Below is a small trained network, with its code and all its weights. Each question gives an input and a class and asks what happens when units are switched off, that is, made to give their printed mean instead of their output.

import numpy as np


def w(rows, s, z=0):
    codes = np.array(rows[::2]) - 128.0
    scale = np.full(codes.shape[1], s)
    scale[-1] = z or s
    return codes * scale


def f(y):
    return y / 2 * (1 + np.tanh(0.7978845608 * (y + 0.044715 * y**3)))


def log_softmax(a):
    a = a - a.max(-1, keepdims=True)
    return a - np.log(np.exp(a).sum(-1, keepdims=True))


def net(x, mask):
    res = np.array(x, float).reshape(1, 4) / 4 @ E
    y = f(res @ A[0][:, :-1].T + A[0][:, -1])
    res = res + np.where(mask, y, B[0][:, -1]) @ B[0][:, :-1]
    return log_softmax(res[-1] @ U[:, :-1].T + U[:, -1])


A, B = {}, {}
E = w([
[202,55,135,53],'x0',
[102,251,156,87],'x1',
[170,160,30,152],'x2',
[66,47,47,68],'x3',
],0.012)
A[0] = w([
[210,180,203,112,254],'neuron 1',
[113,102,106,250,165],'neuron 2',
[83,91,46,72,132],'neuron 3',
[122,48,73,111,160],'neuron 4',
[40,178,126,160,230],'neuron 5',
[183,140,74,133,232],'neuron 6',
[131,100,106,223,174],'neuron 7',
[73,103,190,116,149],'neuron 8',
[139,87,102,20,179],'neuron 9',
[179,128,113,89,135],'neuron 10',
[202,92,46,84,209],'neuron 11',
[76,146,179,166,132],'neuron 12',
[166,75,200,146,152],'neuron 13',
[55,161,175,97,219],'neuron 14',
[175,133,87,120,179],'neuron 15',
[182,139,143,124,156],'neuron 16',
],0.015,0.006)
B[0] = w([
[189,193,161,186,253],'neuron 1',
[186,82,46,109,208],'neuron 2',
[84,157,99,164,233],'neuron 3',
[76,112,137,141,244],'neuron 4',
[184,174,64,111,244],'neuron 5',
[119,134,111,184,195],'neuron 6',
[158,91,82,134,195],'neuron 7',
[152,170,135,57,199],'neuron 8',
[62,150,186,117,247],'neuron 9',
[77,105,157,181,169],'neuron 10',
[72,126,146,195,249],'neuron 11',
[129,122,133,51,197],'neuron 12',
[161,97,253,63,216],'neuron 13',
[180,211,157,65,228],'neuron 14',
[110,121,142,174,173],'neuron 15',
[151,156,166,209,163],'neuron 16',
],0.011,0.014)
U = w([
[117,127,62,52,3],'0',
[108,92,58,143,148],'1',
[183,99,124,143,80],'2',
[142,122,194,67,188],'3',
[132,38,163,155,25],'4',
[133,161,148,174,115],'5',
[126,205,107,65,205],'6',
[10,146,118,140,155],'7',
],0.014,0.0041)

Each question gives the input, the list of numbers given to net, and the class t.
The units are the neurons (one row each of A and B). Each row of codes is followed by its name. A weight is (code - 128) times the scale printed after its matrix; where a second scale follows, it is the last column's (A, B and U).
mask holds one flag per neuron, in row order. A switched-off neuron (its flag False) gives its mean, the last column of its row in B, instead of its output. The means were averaged over made-up inputs and are rounded, as every weight is.
A unit's drop is (log p(t) with every unit on - log p(t) with that unit switched off) / (log p(t) with every unit on - log p(t) with every unit switched off).
The circuit of an input: a set's keep is (log p(t) with only the set's units on - log p(t) with every unit switched off) / (log p(t) with every unit on - log p(t) with every unit switched off). Starting from the 12 units with the biggest drops (on a tie, the unit counted first), units are removed one at a time, each time the one whose removal leaves the highest keep (on an exact tie, the one counted first), for as long as the keep stays at least 0.8.
units of the circuit, in order: the units of the circuit, biggest drop first
k most important neurons: the k neurons with the biggest drops, biggest first
drop of u: that unit's drop, to one decimal
input [0,-6,-6,-7], class 3: units of the circuit, in order -> neuron 13
input [-3,-2,-1,-3], class 2: units of the circuit, in order -> neuron 9; neuron 2; neuron 3
input [-8,-5,-6,-8], class 6: units of the circuit, in order -> neuron 5; neuron 12
input [-2,-2,-2,-4], class 3: units of the circuit, in order -> neuron 3; neuron 11
input [-3,-2,4,4], class 1: 3 most important neurons -> neuron 2; neuron 9; neuron 7
input [-5,-8,-4,-6], class 2: 2 most important neurons -> neuron 2; neuron 7
input [4,-6,-3,-4], class 4: 3 most important neurons -> neuron 14; neuron 12; neuron 5
input [-5,-7,-4,5], class 1: 2 most important neurons -> neuron 2; neuron 14
input [8,1,-1,-7], class 5: 2 most important neurons -> neuron 1; neuron 16
input [-4,-1,2,-2], class 0: 2 most important neurons -> neuron 11; neuron 1
input [2,-2,-2,-7], class 3: 3 most important neurons -> neuron 13; neuron 11; neuron 3
input [1,-5,-5,-6], class 3: drop of neuron 13 -> 0.6
input [1,-3,8,-4], class 1: drop of neuron 16 -> -0.1
input [-2,-5,7,-8], class 2: units of the circuit, in order -> neuron 2
input [3,-7,6,1], class 7: drop of neuron 11 -> 0.2
